Below is a small trained network, with its code and all its weights. Each question gives an input and a target symbol and asks what happens when units are switched off, that is, made to give their printed mean instead of their output.

import numpy as np


def w(rows, s, z=0):
    codes = np.array(rows[::2]) - 128.0
    scale = np.full(codes.shape[1], s)
    scale[-1] = z or s
    return codes * scale


def norm(h):
    return h / np.sqrt((h * h).mean(-1, keepdims=True) + 1e-5)


def f(y):
    return y / 2 * (1 + np.tanh(0.7978845608 * (y + 0.044715 * y**3)))


def softmax(a):
    e = np.exp(a - a.max(-1, keepdims=True))
    return e / e.sum(-1, keepdims=True)


def log_softmax(a):
    a = a - a.max(-1, keepdims=True)
    return a - np.log(np.exp(a).sum(-1, keepdims=True))


def net(x, mask):
    ids = ['ΠΣΦΨβεζθλμξτω'.index(c) for c in x.split()]
    T = len(ids)
    res = E[ids] + P[:T]
    u = 0
    for l in range(2):
        q, k, v = (norm(res) @ M[l].T for M in (Q, K, V))
        z = softmax(np.where(np.tri(T) > 0, q @ k.T / 3**0.5, -1e9)) @ v
        res = res + np.where(mask[u], z, O[l][:, -1]) @ O[l][:, :-1]
        u += 1
        y = f(norm(res) @ A[l][:, :-1].T + A[l][:, -1])
        res = res + np.where(mask[u : u + 4], y, B[l][:, -1]) @ B[l][:, :-1]
        u += 4
    return log_softmax(norm(res)[-1] @ U[:, :-1].T + U[:, -1])


Q, K, V, O, A, B = {}, {}, {}, {}, {}, {}
E = w([
[251,87,122,172,169],'Π',
[141,127,153,111,124],'Σ',
[118,146,125,125,111],'Φ',
[133,119,130,130,127],'Ψ',
[142,130,121,106,119],'β',
[118,154,112,132,145],'ε',
[109,139,111,153,135],'ζ',
[116,144,138,121,122],'θ',
[124,125,119,131,119],'λ',
[121,103,143,137,111],'μ',
[122,132,144,136,139],'ξ',
[136,164,124,118,142],'τ',
[130,150,104,111,114],'ω',
],0.019)
P = w([
[125,182,101,176,117],'0',
[105,110,109,70,178],'1',
[101,69,114,135,153],'2',
[144,124,120,206,83],'3',
[191,247,162,41,144],'4',
[89,130,143,79,179],'5',
],0.013)
Q[0] = w([
[91,136,175,142,122],'L0H1',
[186,182,171,105,138],'L0H1',
[43,120,166,3,241],'L0H1',
],0.013)
K[0] = w([
[180,127,107,73,140],'L0H1',
[83,2,71,127,205],'L0H1',
[254,75,113,246,110],'L0H1',
],0.0094)
V[0] = w([
[108,154,253,110,182],'L0H1',
[72,105,82,82,70],'L0H1',
[198,109,87,146,193],'L0H1',
],0.012)
O[0] = w([
[106,177,201,144,162,1],'L0H1',
[119,149,62,103,10,47],'L0H1',
[207,136,46,189,251,136],'L0H1',
],0.012,0.0028)
A[0] = w([
[150,103,99,97,156,17],'L0N1',
[172,110,97,153,172,125],'L0N2',
[255,75,193,119,120,197],'L0N3',
[93,160,190,91,52,255],'L0N4',
],0.0082,0.0044)
B[0] = w([
[93,130,79,148,139,116],'L0N1',
[57,127,95,103,147,169],'L0N2',
[190,164,2,229,208,207],'L0N3',
[163,89,189,96,159,254],'L0N4',
],0.0081,0.0043)
Q[1] = w([
[112,110,146,229,75],'L1H1',
[143,66,100,125,131],'L1H1',
[192,249,124,170,70],'L1H1',
],0.016)
K[1] = w([
[135,188,106,8,181],'L1H1',
[103,180,111,150,66],'L1H1',
[101,59,99,75,175],'L1H1',
],0.014)
V[1] = w([
[227,148,129,51,171],'L1H1',
[192,212,113,85,122],'L1H1',
[250,47,142,146,141],'L1H1',
],0.014)
O[1] = w([
[152,114,116,25,203,146],'L1H1',
[208,175,124,79,152,59],'L1H1',
[136,1,139,136,196,253],'L1H1',
],0.016,0.004)
A[1] = w([
[122,152,80,219,213,112],'L1N1',
[134,49,143,140,121,114],'L1N2',
[95,89,53,90,1,1],'L1N3',
[26,128,145,148,193,26],'L1N4',
],0.0097,0.0069)
B[1] = w([
[63,243,140,89,126,253],'L1N1',
[106,206,107,140,165,223],'L1N2',
[248,180,204,231,247,188],'L1N3',
[189,205,192,255,199,148],'L1N4',
],0.009,0.0043)
U = w([
[129,80,49,89,119,184],'Π',
[88,131,178,58,74,254],'Σ',
[99,145,104,171,79,203],'Φ',
[108,120,131,135,136,60],'Ψ',
[56,197,216,188,177,23],'β',
[124,189,107,72,159,153],'ε',
[202,148,197,145,93,145],'ζ',
[184,94,127,231,146,49],'θ',
[64,32,145,185,104,128],'λ',
[83,194,94,99,96,191],'μ',
[1,113,45,132,168,73],'ξ',
[130,62,192,98,220,74],'τ',
[200,137,109,119,109,163],'ω',
],0.011,0.0043)

Each question gives the input, a string of symbols that net reads in full, and the target symbol t.
The units are the heads (3 rows each of Q, K, V and O) and the neurons (one row each of A and B). Each row of codes is followed by its name. A weight is (code - 128) times the scale printed after its matrix; where a second scale follows, it is the last column's (O, A, B and U).
mask holds one flag per unit, layer by layer, with each layer's heads first. A switched-off unit (its flag False) gives its mean, the last column of its rows in O or B, instead of its output. The means were averaged over made-up inputs and are rounded, as every weight is.
A unit's drop is (log p(t) with every unit on - log p(t) with that unit switched off) / (log p(t) with every unit on - log p(t) with every unit switched off).
The circuit of an input: a set's keep is (log p(t) with only the set's units on - log p(t) with every unit switched off) / (log p(t) with every unit on - log p(t) with every unit switched off). Starting from all 10 units, units are removed one at a time, each time the one whose removal leaves the highest keep (on an exact tie, the one counted first), for as long as the keep stays at least 0.8.
circuit, biggest first: the units of the circuit, biggest drop first
most important unit: the unit with the biggest drop
top k neurons: the k neurons with the biggest drops, biggest first
top k neurons in layer l: the k neurons of layer l with the biggest drops, biggest first
drop when u is switched off: that unit's drop, to one decimal
input Σ Σ τ Σ, target τ: circuit, biggest first : L1H1
input τ θ Ψ, target ε: top 2 neurons in layer 0 : L0N4; L0N2
input τ τ ξ ξ θ, target β: circuit, biggest first : L1H1; L0H1; L0N4; L0N2
input Σ μ β Σ, target λ: circuit, biggest first : L0H1; L1H1
input Φ θ Σ ξ β Σ, target β: circuit, biggest first : L1H1; L0N4; L0H1
input Φ μ λ, target ζ: circuit, biggest first : L1H1; L1N3; L0H1; L0N4
input θ ξ Σ, target Σ: circuit, biggest first : L0H1; L1H1; L0N4
input Ψ ξ β Ψ, target β: top 4 neurons : L0N4; L0N2; L1N1; L0N1
input Σ θ ξ ξ ζ, target β: circuit, biggest first : L0H1; L1H1
input ζ β Σ Φ Ψ Σ, target ζ: circuit, biggest first : L0H1; L1H1; L1N3
input ξ μ μ, target β: circuit, biggest first : L0H1; L1H1; L0N4
input ε ξ Ψ, target μ: circuit, biggest first : L1H1; L0N4
input θ ε Ψ, target Σ: top 2 neurons in layer 0 : L0N4; L0N3
input θ θ Σ Σ, target Σ: top 2 neurons : L0N4; L1N3
input ξ ζ ε, target β: top neuron in layer 1 : L1N4
input ξ μ θ τ, target λ: circuit, biggest first : L1H1; L0H1
input ξ Σ ζ ξ μ θ, target β: circuit, biggest first : L0H1; L1H1
input Σ ε Φ λ θ θ, target θ: top 2 neurons : L0N4; L1N3
input θ ξ Ψ ξ Σ, target ξ: top 2 neurons in layer 0 : L0N4; L0N3
input ξ ω Ψ Σ, target ω: top 2 neurons in layer 1 : L1N3; L1N1
input τ θ β ζ, target Σ: most important unit : L0H1
input μ ζ ξ Ψ β, target β: top 3 neurons : L0N3; L1N1; L0N4
input ε β θ μ ξ, target Σ: top 2 neurons : L0N4; L0N2
input Σ τ Σ ξ Σ, target τ: drop when L0N3 is switched off : 0.0
